What can hang from each mark
k60: k185 k317 k554
k806: k60 k192 k554
k610: k185 k317 k554 k806
k185: k60
k317: k192 k806
k554: k806
k192: k610

Each row was made from one small tree. The marks that hang from a mark follow it in brackets, in the order of their numbers. Every link used is in the known rows. Write each row's tree.
(in the rows, 128 means zero)
Known rows
k185{k60{k317}}: [120 171 136 132 123 119 118 123 121 170 142 127 123 157 157 122 125 143
  82 137 137 124]
k610{k185{k60} k317{k192 k806{k554}}}: [120 146  91 110 130 172 147  89 116 182 131 125  36 172 162 123 167 190
 124 166 128 172]
k554{k806{k192}}: [115 102 139 116 148 124 109 157 157 154 108 122 106 125 119 122 147 147
 134 145 119 113]
k185{k60{k317 k554}}: [110 173 152 127 151 125 100 117 114 190 149  96 144 164 173 118 146 131
  71 145 148 110]
k317{k192 k806{k60}}: [152 121 140 146 140 137 133 121 125 144 150 131  80 143 183 150 151 201
 126 114 114 148]
k60{k185 k317{k192{k610}} k554{k806}}: [120 145 182 168 184 109 188  96 124 198 141  91 172 178 222 142 172 125
 119 145 204 129]
k192{k610}: [116 122 116 150 123 121 137 110 144 118 148 122 165 161 140 140 144 124
 145 133 154 126]
k554{k806{k60{k185 k317{k192}}}}: [126 141 187 150 158 117 144 121 127 174 134 122  98 162 202 155 130 134
 120 136 166 145]
k610{k317}: [123 126 106 106 160 149 126 100 135 137 128 128 116 159 138 105 151 131
 122 156 126 143]
k554{k806{k60{k185} k192{k610}}}: [ 91 121 181 130 141 116 100 130 174 129 132 114 117 195 160 151 160 117
 160 146 158 118]
k610{k185 k317 k554 k806{k60}}: [ 42 121  97  42 141 214  27  74 130 122 109  82  59 208 135 125  82  77
 133 211 152 175]
k554{k806{k60{k185} k192{k610{k317}}}}: [ 88 118 164 113 165 132  99 112 180 136 131 115 107 217 167 135 178 119
 157 166 157 130]
k192{k610{k317 k554}}: [ 88 112  87 114 173 167 113  80 153 127 154 104 132 209 146 109 154 111
 149 183 171 143]
k185{k60{k317{k806{k192}} k554}}: [114 163 146 114 151 125  96 128 121 191 147 101 125 168 182  97 171 171
  76 142 123 102]
k192{k610{k185{k60} k554{k806}}}: [ 71 125 115 127 104 158 110 102 150 167 137 113 110 185 121 139 114 106
 129 186 204 152]
k317{k192 k806}: [163 118 119 147 134 135 182 121 118 153 136 141  99 118 163 130 156 208
 125 116 116 149]
k60{k185}: [126 156 166 126 116 121 166 115 125 119 119 135 130 152 143 130 132 104
 143 125 154 140]
k806{k192{k610{k185 k317 k554}}}: [ 76 114  92  93 163 161  69  94 171 120 119  92  98 198 119 116 159 104
 159 182 133 128]
k806{k60{k185}}: [112 155 185 123 124 127 108 115 132 111 137 124 107 177 163 151 127  97
 142 125 149 137]
k806{k60{k185 k317{k192{k610}}} k554}: [105 160 168 160 168 119 120 108 120 133 167  83  98 214 233 174 158 117
 169 131 161 125]
k554{k806}: [122 107 135 132 131 129 145 138 134 162 123 136 124 120 132 126 124 135
 124 146 154 135]

Write each row's tree
[ 74 152 157  89 160 173  83 103 118 132 127  80  84 208 194 151  90 107
 133 170 162 151] | k610{k554 k806{k60{k185 k317{k192}}}}
[103 119 161 152 163 148 137 105 156 145 148 103 101 202 177 170 149 131
 159 156 189 148] | k317{k192{k610{k554{k806{k60{k185}}}}}}
[119 113 110 152 165 148 137 108 149 134 146 101 121 170 147 155 151 150
 152 146 154 134] | k317{k192{k610{k554}}}
[112 127 153 137 179 120 122 123 108 201 139  93 160 134 186 110 138 116
  89 152 169 116] | k60{k317 k554{k806}}
[123 161 148 134 130 119 186 113  86 148 152 124 112 168 216 103 139 132
 145 132 164 140] | k60{k185 k317{k806{k554}}}
[126 134 109 136 142 125 148 125  88 158 160 116 112 144 201 101 135 155
 130 133 138 129] | k60{k317{k806{k554}}}
[100 147  99  95 155 190 102  81 142 175 115 107  41 186 125 131 138 140
 109 190 144 170] | k610{k185{k60} k317{k192} k554}
[130 172 152 142 169 127 116 116 118 202 144  92 128 159 181 138 160 162
  72 137 136 115] | k185{k60{k317{k192} k554}}
[106 148 167 131 177 123  55 114 113 157 159  79 137 168 200 135 137 102
  97 135 140 108] | k806{k60{k317 k554}}
[ 96  99 126 129 124 121 109 130 165 148 108 118 123 141 120 138 143 125
 148 152 145 124] | k554{k806{k192{k610{k185}}}}
[ 79 100 131 136 152 153  87 113 155 139 162 100 122 195 156 144 127 106
 151 173 192 134] | k192{k610{k554{k806{k60}}}}
[102 140 190 120 159 110  92 139 147 155 123 112  97 173 183 134 141 117
 129 142 140 117] | k554{k806{k60{k185 k317} k192}}
[ 85 112 116 119 155 172  82 103 149 120 142  82 109 201 160 173 124 141
 152 163 153 143] | k317{k192{k610{k554 k806{k60}}}}
[111 142 186 106 151 132  92 124 134 132 141 102 104 183 187 118 176 138
 137 128 126 114] | k317{k806{k60{k185 k554} k192}}
[113 121 156 108 160 137  59 133 136 138 147  96 102 162 175 118 175 159
 125 131 104 104] | k317{k806{k60{k554} k192}}
[ 90 141 152 103 122 138  77 130 143 188 103 101  98 143 115 133 144 121
 100 161 139 120] | k610{k185{k60{k554{k806{k192}}}}}
[122 170 203 144 185 120 107 102 114 161 147  82 120 183 224 156 155 113
 110 126 151 123] | k806{k60{k185 k317{k192} k554}}
[116 147 185 123 134 136 125 104 110 140 156 115 120 178 198 121 153 129
 126 130 161 139] | k317{k806{k60{k185 k554}}}
[106 107 156 112 179 131  90 146 146 173 117  90 132 135 139 119 168 131
 120 152 133  98] | k60{k554{k806{k192}}}
[109 144 186 136 142 114 126 121 124 162 139 125 114 168 193 137 117 105
 118 143 176 142] | k554{k806{k60{k185 k317}}}
[ 73 116 107  67 141 159  66 152 134 110 106  81  92 160 128 134 130 130
 170 158  97 107] | k610{k806{k192 k554}}
[102 139  89 121  96 151 147  68 139 155 145 142 120 194 148 112 156 153
 119 168 166 167] | k192{k610{k185{k60} k317{k806}}}
